In the rows, zero is written as 128.
Here are made-up objects, facts about them, and rows of numbers that follow some of those facts. Name the object behind each unnamed row.

How the objects are related:
pakle: points at; kudril: refers to
drumam	pakle	druza; dristom	pakle	kigida; skegran	pakle	bruken; vogruk	pakle	vemi
plustu	pakle	pogra; reki	pakle	nipom; repuplir	pakle	mebros; neten	pakle	flomis
grukitre	pakle	morin; staruk	pakle	lovar; nipom	pakle	gritri; fesas	pakle	stidobris
govoflel	pakle	tibrim; trages	pakle	labrum; lugrek	pakle	greflak; kidos	pakle	litem
greflak	pakle	besum; lestu	pakle	grizozam; lovar	pakle	dristom; drakar	pakle	skastal
dragok	pakle	zavole; trupla	pakle	miklibruk; flomis	pakle	stidrage; grodan	pakle	neten
draruru	pakle	grodan; saflil	pakle	skena; sude	pakle	lestu; moklol	pakle	bodom
losta	pakle	nalevu; flaster	pakle	zutron; flese	pakle	grobramo; tranek	pakle	vogruk
labrum	pakle	nagi; rolek	pakle	flivutos; zutron	pakle	disel; defor	pakle	dogru
gritri	pakle	batri; kilu	pakle	finen; flakezir	pakle	rasko; rasko	pakle	taven
stoto	pakle	drakar; gezun	pakle	stezel; tisko	pakle	zikel; gater	pakle	rolek
sebrel	pakle	viliba; steflagros	pakle	moklol; feplan	pakle	plostil; lavi	pakle	pusek
tabridin	pakle	labun; druza	pakle	fela; plina	pakle	mefus; petonik	pakle	zezik
taven	pakle	grine; klesku	pakle	flese; skotrer	pakle	petonik; bruken	pakle	negir
tetrun	pakle	sitru; zistim	pakle	grukitre; morin	pakle	plina; dridor	pakle	mufum
stezel	pakle	rogu; fluflol	pakle	tragrul; sitru	pakle	sebrel; ledrul	pakle	kivun
grizozam	pakle	trages; zikel	pakle	trupla; stanik	pakle	flaster; visko	pakle	draruru
mufum	pakle	kidos; viliba	pakle	veskas; labun	pakle	drumam; mulas	pakle	gebrubrar
miklibruk	pakle	kilu; zimuske	pakle	lavi; zavole	pakle	tisko; lamom	pakle	saflil
vemi	pakle	feplan; mebros	pakle	ledrul; stidrage	pakle	skonadu; dogru	pakle	tabridin
veskas	pakle	mulas; finen	pakle	fesas; stidobris	pakle	reki; plostil	pakle	skotrer
kigida	pakle	stanik; kode	pakle	fluflol; besum	pakle	skegran; negir	pakle	stoto
flebim	pakle	repuplir; stuva	pakle	sibir; driflol	pakle	klesku; nagi	pakle	losta
nalevu	pakle	plustu; mefus	pakle	dridor; gebrubrar	pakle	tranek; gidam	kudril	degu
gidam	kudril	grobramo; gidam	kudril	tugres; plustu	kudril	mefus; plustu	kudril	gromikol
plustu	kudril	greflak; plustu	kudril	gebrubrar; plustu	kudril	feplan; zoskil	kudril	pelok
zoskil	kudril	funos; zoskil	kudril	batri; zoskil	kudril	drutin; puplur	kudril	miplo
puplur	kudril	dragok; ligrobem	kudril	finen; ligrobem	kudril	pogra; neten	kudril	miplo
neten	kudril	tabridin; neten	kudril	zezik; neten	kudril	miflefla; neten	kudril	mubil
neten	kudril	dristom; staruk	kudril	skonadu; staruk	kudril	grasel; nipom	kudril	losta
flodra	kudril	taven; flodra	kudril	gritri; flodra	kudril	besum; fesas	kudril	daflis
kleflas	kudril	kebron; kleflas	kudril	pogra; govoflel	kudril	zimuske; govoflel	kudril	lovar
plotrem	kudril	tisko; plotrem	kudril	vetrak; lestu	kudril	lugrek; lestu	kudril	mufum
drakar	kudril	disel; sudregri	kudril	disel; sudregri	kudril	zikel; sudregri	kudril	grosa
flomis	kudril	pogra; flomis	kudril	skena; flomis	kudril	grukitre; flaster	kudril	taven
flaster	kudril	zimuske; flaster	kudril	gebrubrar; flese	kudril	sibir; flese	kudril	flafen
nunizem	kudril	pogra; tranek	kudril	sibir; tranek	kudril	gebrubrar; labrum	kudril	kivun
skastal	kudril	zavole; skastal	kudril	nalevu; skastal	kudril	trastuk; skastal	kudril	pleplim
gribrimes	kudril	kebron; gribrimes	kudril	rolek; gribrimes	kudril	vetrak; gribrimes	kudril	zezim
gribrimes	kudril	vemi; gribrimes	kudril	losta; flakezir	kudril	trupla; flakezir	kudril	mufum
stoto	kudril	dristom; fleguk	kudril	funos; fleguk	kudril	grobramo; fleguk	kudril	drutin
gezun	kudril	fela; gezun	kudril	sude; gater	kudril	pogra; gater	kudril	pelok
gater	kudril	kigida; steflagros	kudril	zezik; steflagros	kudril	trastuk; steflagros	kudril	gritri
plokur	kudril	moklol; plokur	kudril	flatra; plokur	kudril	besum; plina	kudril	fiskek
plina	kudril	budri; plina	kudril	drumam; plina	kudril	pleplim; plina	kudril	grodan
bruken	kudril	fluflol; bruken	kudril	petonik; bruken	kudril	skegran; bruken	kudril	miflefla
tetrun	kudril	skonadu; morin	kudril	trastuk; stezel	kudril	zikel; stezel	kudril	zezim
stezel	kudril	skotrer; stezel	kudril	stidrage; stezel	kudril	mufum; stezel	kudril	kidos
bavin	kudril	rolek; bavin	kudril	litem; bavin	kudril	druza; bavin	kudril	skena
grizozam	kudril	fela; grizozam	kudril	tibrim; stanik	kudril	negir; stanik	kudril	teba
kugadun	kudril	fluflol; visko	kudril	zistim; visko	kudril	sebrel; mulas	kudril	teba
mulas	kudril	dridor; miklibruk	kudril	besum; miklibruk	kudril	bodom; miklibruk	kudril	reki
flalal	kudril	tabridin; flalal	kudril	zikel; flalal	kudril	tugres; lamom	kudril	vogruk
vufli	kudril	skonadu; vufli	kudril	flivutos; vufli	kudril	skitralin; vufli	kudril	mufum
vufli	kudril	drutin; pluvim	kudril	kivun; pluvim	kudril	flatra; pluvim	kudril	drumam
pluvim	kudril	litem; pluvim	kudril	stebuk; stidobris	kudril	budri; stidobris	kudril	vetrak
stidobris	kudril	gebrubrar; stidobris	kudril	rolabon; driflol	kudril	greflak; driflol	kudril	pleplim
plolo	kudril	kode; plolo	kudril	flatra; plolo	kudril	skegran; plolo	kudril	zikel
plolo	kudril	greflak; plolo	kudril	degu

Known rows:
stebuk: [132 137 124 101 128 132 129 140 128 118 123 125 127 123 125 133 129 118
 147 136 122 129 129 119 137 112 151 132 124 118 154 144 132 138 131 128
 139 125 125 132 135 128 102 119 136 129 148 123 123 130]
pluvim: [125 141 118  82 125 126 131 138 122 134 119 122 138 117 136 118 131 130
 135 124 123 124 138  91 128 121 183 125 140 113 175 135 140 122 126 127
 120 144 140 129 154 131 129 130 165 132 123 137 125 125]
batri: [122 130 107 180 140 148 127 126 142 141 122 109 122 138 112 139 131 145
 135 132 112 151 141 131 112 140 104 129 116 130 144 133 121 115 117 113
 117  98 117 116 109 130 139 126  84 132 126 123 129 129]
grizozam: [132 135 127  83 129 152 137 126 141 128 127 131 131 127 140 120 136 150
 125 136 124 126 133 110 115 139 135 164 142 129 119 112 127 128 131 101
 142 123 133 119 131 124 124 145 154 130 105 117 140 130]
miplo: [116 120 134 148 130 141 132 122 125 100 137 143 133 116 117 129 130 114
 129 127 119 142 119 133 139 141  92 133 119 134  95 134 123 136 131 142
 132 139 125 128 109 130 120 128 134 126 131 134 123 134]
labrum: [132 139 120  69 132 147 138 133 138 134 117 131 127 126 135 129 135 156
 138 131 114 133 140 110 125 116 144 149 133 120 153 139 131 129 133 115
 146 121 132 128 142 129 126 131 167 135 120 122 130 133]
zutron: [134 127 122 153 124 116 123 146 142 131 155 126 131 133 127 121 128 101
 132 120 124 130 116 131 124 133 111 108 130 123 124 129 131 121 115 120
 105 119 121 127 127 125 132 138 130 118 148 131 128 127]
govoflel: [113 124 144  12 133 136 170 108  42 160 121 123 137 136 137 111 108 152
 120 117 120  88 112 187 131 118 148 123 158 127 120  70 126 146 138 114
 101 116 108 143 143 125 205 110 175 135 121 125 113 132]
nalevu: [133 132 117 111 137 144 130 127 140 130 117 140 124 130 125 120 131 142
 132 133 118 126 127 129 126 120  95 165 124 130 118 135 126 139 130 129
 152 116 115 133 126 128 119 130 149 135 119 135 122 136]
losta: [141 123 140 129 131 133 138 126 156 114 140 128 126 134 122 145 133 154
 127 130 121 122 135 143 126 105 123 163 129 130 110 140 116 134 126 118
 149 116 132 114 130 144 111 132 112 138 141 114 127 130]
gebrubrar: [145 129 139 177 131 106 111 128 175 122 111 134 123 140 126 125 127 107
 123 130 142 113 118 145 131 115 111 163 122 136  95 140 121 137 126 169
 150 128 123 148 113 129 125 121 101 134 131 131 120 128]
trupla: [136 120 129 115 128 133 124 124 123 142 134 125 109 141 130 132 133 140
 122 137 121 127 138 140 120 129 117 120 123 131 137 141 125 136 122 111
 143 107 129 131 127 130 117 132 113 125 131 104 132 128]
tetrun: [143 137 137  80 121 116 104 116 116 163 131 134 111 130 145 124 129 137
 130 124 143 129 132 116 125 136 145  98 130 131 112 127 137 118 137 110
 140 112 147 129 128 129 142 122 146 125  96 117 146 121]
kode: [133 124 134  69 125 117 126 106  61 126 111 143 116 115 126 132 140 157
 130 135 118 138 145 170 164 115 178 120 119 138 165 134 127 145 153 171
 135 150 154 160  98 114 147 121 112 134 109 106 117 130]
zezik: [113 119 119 202 133 149 128 135 177 108 112 135 140 117 103 137 129 114
 142 128 126 142 123 103 129 148  86 151 119 130  99 139 125 129 130 156
 147 146 112 127 115 126 108 126 115 130 123 149 120 132]
fleguk: [123 133 118 140 132 141 120 122 106 161 120 117 125 131 130 122 129 133
 125 120 121 140 136 117 118 143 141  94 130 126 150 122 134 113 123 110
 114 113 135 120 128 132 165 123 132 127 100 137 140 122]
vogruk: [134 128 134 147 125 124 124 131 165 125 126 129 126 130 127 129 130 120
 139 132 140 131 130 111 127 141 129 140 125 131 102 127 127 128 131 129
 144 130 124 123 116 121 116 125 109 128 129 116 134 130]
trastuk: [132 126 125 133 132 134 123 127 132 109 123 138 131 125 125 125 128 120
 130 127 128 134 121 133 136 125 107 136 115 129 109 133 130 139 133 140
 136 122 116 135 105 121 112 123 132 129 133 131 115 136]

Which object is each row?
No name comes twice in this set of rows, the named rows included.
[133 130 120 180 140 158 143 127 181 114 136 109 131 130 110 145 128 147
 141 127 118 166 138 138 127 120 106 160 116 130 116 143 115 129 116  99
 129  86 111 105 100 136 114 124  96 142 155 125 120 136]  pogra
[123 136 119 132 138 136 132 126 140 138 104 140 127 145 136 114 132 153
 106 126 120 112 130 117 109 121 129 165 142 128 141 128 128 121 130 144
 127 132 131 133 147 137 148 140 160 136  92 159 128 123]  plustu
[129 137 126 134 123 108 108 120  80 107 158 117 134 123 146 118 127 112
 109 105 135 151 130 139 140 119 154  86 127 126 174 113 135 107 128  85
  70 116 148 121 115 121 154 131 135 127 122 136 128 119]  gater
[133 118 141  84 128 139 121 116  95 100 149 147 116 117 137 124 134 140
 117 123 126 133 120 136 140 123 100 131 121 135 103 128 130 139 142 109
 144 112 137 128 103 129 117 136 163 127 107 134 123 137]  dragok
[124 121 129 163 128 139 125 126 148 123 121 142 133 118 113 137 130 122
 141 132 125 138 124 107 134 144 122 127 121 130 109 142 129 134 133 146
 142 150 134 128 113 130 108 125 129 127 124 136 124 131]  petonik
[131 116 132 138 130 122 128 126 111 160 126 115 108 141 119 144 123 133
 129 139 124 127 132 151 125 133 117  91 119 135 139 129 122 139 119 128
 143 114 124 128 125 134 117 121  89 122 148 101 135 126]  mufum
[131 124 136 160 125  99 128 136 118  83 158 113 128 123 128 141 128 114
 121 123 132 132 129 160 151  95 138 116 122 123 154 136 128 130 119 127
  93 142 134 129 125 122  97 139  90 129 171 112 121 120]  rolek
[121 134 114 157 133 140 141 145 157 108 122 107 138 121 115 147 125 116
 151 129 124 134 136 124 136 113 139 125 122 118 156 144 126 130 118 138
 123 131 116 127 128 123  99 120 108 132 173 118 119 132]  litem
[146 130 143  62 125 138 124 126 126 132 137 135 116 129 143 119 133 147
 125 128 131 128 119 137 128 128 112 145 130 132  96 116 125 140 144 100
 157  95 126 125 126 127 119 137 158 128 120 115 134 137]  sude
[120 113 129 169 126 127 122 139 113  97 164 137 129 121 121 126 131  92
 126 122 121 140  99 138 135 135  80 108 122 128 116 142 131 135 127 129
 115 131 117 130 107 131 115 132 147 115 141 141 123 132]  dristom
[129 137 135 155 128 109 113 128 165 144 114 136 137 138 136 114 127 127
 117 124 144 114 122 116 113 126 132 165 140 131 117 125 128 120 131 151
 128 149 136 133 139 133 144 127 125 133  96 150 127 122]  tranek
[106 118 131  62 137 169 182 120  71 145 113 101 146 131 114 130 110 147
 145 133 113 105 124 169 124 140 124 134 147 124 107  77 118 150 127 115
 111 116  88 128 136 111 169 104 126 133 166 100 115 136]  tibrim
[117 113 129 149 130 129 128 121  97  84 126 143 120 118 116 137 126 112
 117 132 128 131 123 127 139 137 105  93 108 134 120 135 130 136 127 136
 137 148 131 129 122 133  94 123 132 121 136 145 122 129]  tabridin
[132 126 144 164 125 118 129 129 167 128 139 128 128 133 126 146 128 133
 132 124 145 121 133 124 134 115 150 145 130 129 119 143 116 124 127 138
 137 139 139 122 130 140 122 129 107 134 145 126 134 125]  vemi
[115 131 113 116 128 149 145 118  97 124 114 118 139 111 114 128 138 162
 138 137 118 147 159 162 138 138 162 152 126 141 162 104 113 119 136 170
 115 150 138 138 110  98 161 131  70 138 109 106 126 127]  tragrul

The same objects again, as new rows of numbers:
Some rows with their names:
pleplim: [120 119 118 124 123 121 124 135 130 123 118 136 139 151 134 140 123 111
 136 121 113 117 126 126 126 119 119 112 134 123]
plina: [113 115 121 183 168 128 186 117 109 114 117 116 119 111 124 110 126 108
 183 121 133 121 116 126 140 135 116 183 113 167]
grodan: [122 160 121 120 128 144 125 122 115 126 120 117 137 114 114 115 124 115
 143 120 133 119 129 126 125 119 146 142 134 150]
stoto: [114 131 118 117 147 118 120 119 134 126 113 180 124 114 145 114 124 208
 109 120 148 162 137 120 127 118 184 157 116 127]
grizozam: [118 183 145 128 161 122 123 124 111 126 133 112 122 112 130 167 142 171
 109 118 140 120 115 122 123 134 125 110 117 109]
labrum: [144 204 121 132 170 138 120 124 110 122 136 113 122 105 142 195 156 139
 107 115 118 119 117 122 123 120 138 108 118 110]
dragok: [113 123 144 119 135 122 122 123 116 125 118 117 125 116 123 135 123 128
 114 129 120 138 147 124 125 118 137 138 118 142]
miflefla: [114 109 124 122 123 121 119 137 141 123 117 143 126 134 132 156 122 112
 123 120 112 120 154 125 127 133 123 113 119 119]
miklibruk: [115 107 138 114 175 152 128 122 115 151 156 120 122 116 162 119 160 115
 104 172 134 117 124 124 148 121 139 144 135 179]
bodom: [123 111 123 122 120 123 126 144 131 123 119 133 127 150 149 139 123 111
 126 119 113 120 116 124 128 122 116 112 140 118]
moklol: [128 141 123 119 129 143 125 125 121 123 119 118 125 114 139 124 126 115
 126 121 115 120 120 127 127 117 139 135 122 139]
klesku: [114 133 130 121 129 127 129 124 115 124 121 115 123 115 124 116 123 142
 125 122 140 138 119 123 126 121 131 132 117 133]
flomis: [140 122 124 132 118 142 125 120 115 140 126 118 122 112 110 118 129 115
 124 120 181 148 121 120 128 123 135 111 119 139]
funos: [137 106 123 136 114 122 124 137 162 124 126 131 123 131 122 143 123 114
 128 122 112 121 126 123 126 117 115 112 147 110]
plotrem: [134 111 121 151 120 119 122 124 114 136 141 146 130 142 114 121 122 112
 122 123 134 117 125 126 128 148 116 110 125 113]
kode: [132 146 121 118 127 132 124 122 124 123 119 118 125 115 121 120 126 119
 127 123 115 121 145 125 125 119 142 151 116 137]
viliba: [113 171 178 118 117 187 119 137 107 124 119 139 137 194 169 115 154 112
 184 132 152 182 143 125 127 119 142 147 115 107]
gromikol: [116 121 119 136 125 121 123 126 115 125 121 133 144 155 124 127 121 114
 128 121 113 118 127 134 125 122 115 111 138 119]

Name these rows:
No name comes twice in this set of rows, the named rows included.
[109 110 129 155 156 122 195 124 117 115 120 114 119 116 107 113 123 112
 216 121 117 129 115 122 126 132 115 188 116 158]  dridor
[127 173 182 121 114 177 121 132 110 123 121 125 137 198 193 115 151 130
 167 145 162 187 118 132 128 142 143 136 114 106]  mulas
[117 141 114 117 139 119 120 122 177 120 116 184 125 116 133 111 132 223
 131 119 119 142 144 119 124 117 196 181 119 130]  skegran
[154 160 144 142 134 123 121 122 113 124 150 113 122 108 114 136 145 168
 107 122 120 121 121 127 124 131 122 123 125 110]  lestu
[114 108 145 117 145 140 122 138 136 149 187 115 123 117 105 124 162 140
 105 185 115 120 149 125 127 122 115 167 138 161]  trupla
[109 110 121 181 163 120 176 120 111 118 119 119 118 113 107 111 122 109
 209 119 114 120 116 127 126 119 116 206 117 168]  mefus
[140 151 123 123 137 128 123 124 111 124 120 118 125 113 145 115 124 115
 111 121 132 118 127 131 127 122 144 139 124 138]  driflol
[140 140 119 120 133 119 122 121 133 124 117 154 125 114 128 113 139 189
 118 121 133 132 137 120 128 132 159 155 118 122]  drakar
[169 145 120 119 116 122 164 124 171 131 127 113 151 117 173 117 119 153
 107 194 113 120 115 205 125 117 144 133 111 140]  feplan
[156 130 140 131 118 121 125 124 115 124 139 115 122 114 112 114 141 153
 110 132 127 130 131 128 127 135 123 145 129 117]  flakezir
[167 121 122 137 129 120 123 124 115 123 119 158 123 113 155 118 123 112
 109 121 113 116 141 125 149 159 125 112 127 113]  plolo
[152 146 124 119 116 137 145 122 154 126 122 115 138 152 183 115 121 155
 135 179 123 154 115 174 126 119 138 129 107 110]  vogruk
[111 111 126 160 163 125 171 122 112 117 119 117 119 112 133 112 123 110
 168 121 123 120 116 123 128 119 119 177 116 162]  morin
[112 108 120 146 130 143 147 122 117 121 134 117 120 113 106 115 124 111
 182 121 140 135 117 122 124 116 117 144 115 148]  grukitre
[163 136 133 133 119 120 123 124 114 124 133 121 123 110 113 115 137 140
 108 139 137 120 145 125 128 154 130 142 118 119]  stezel

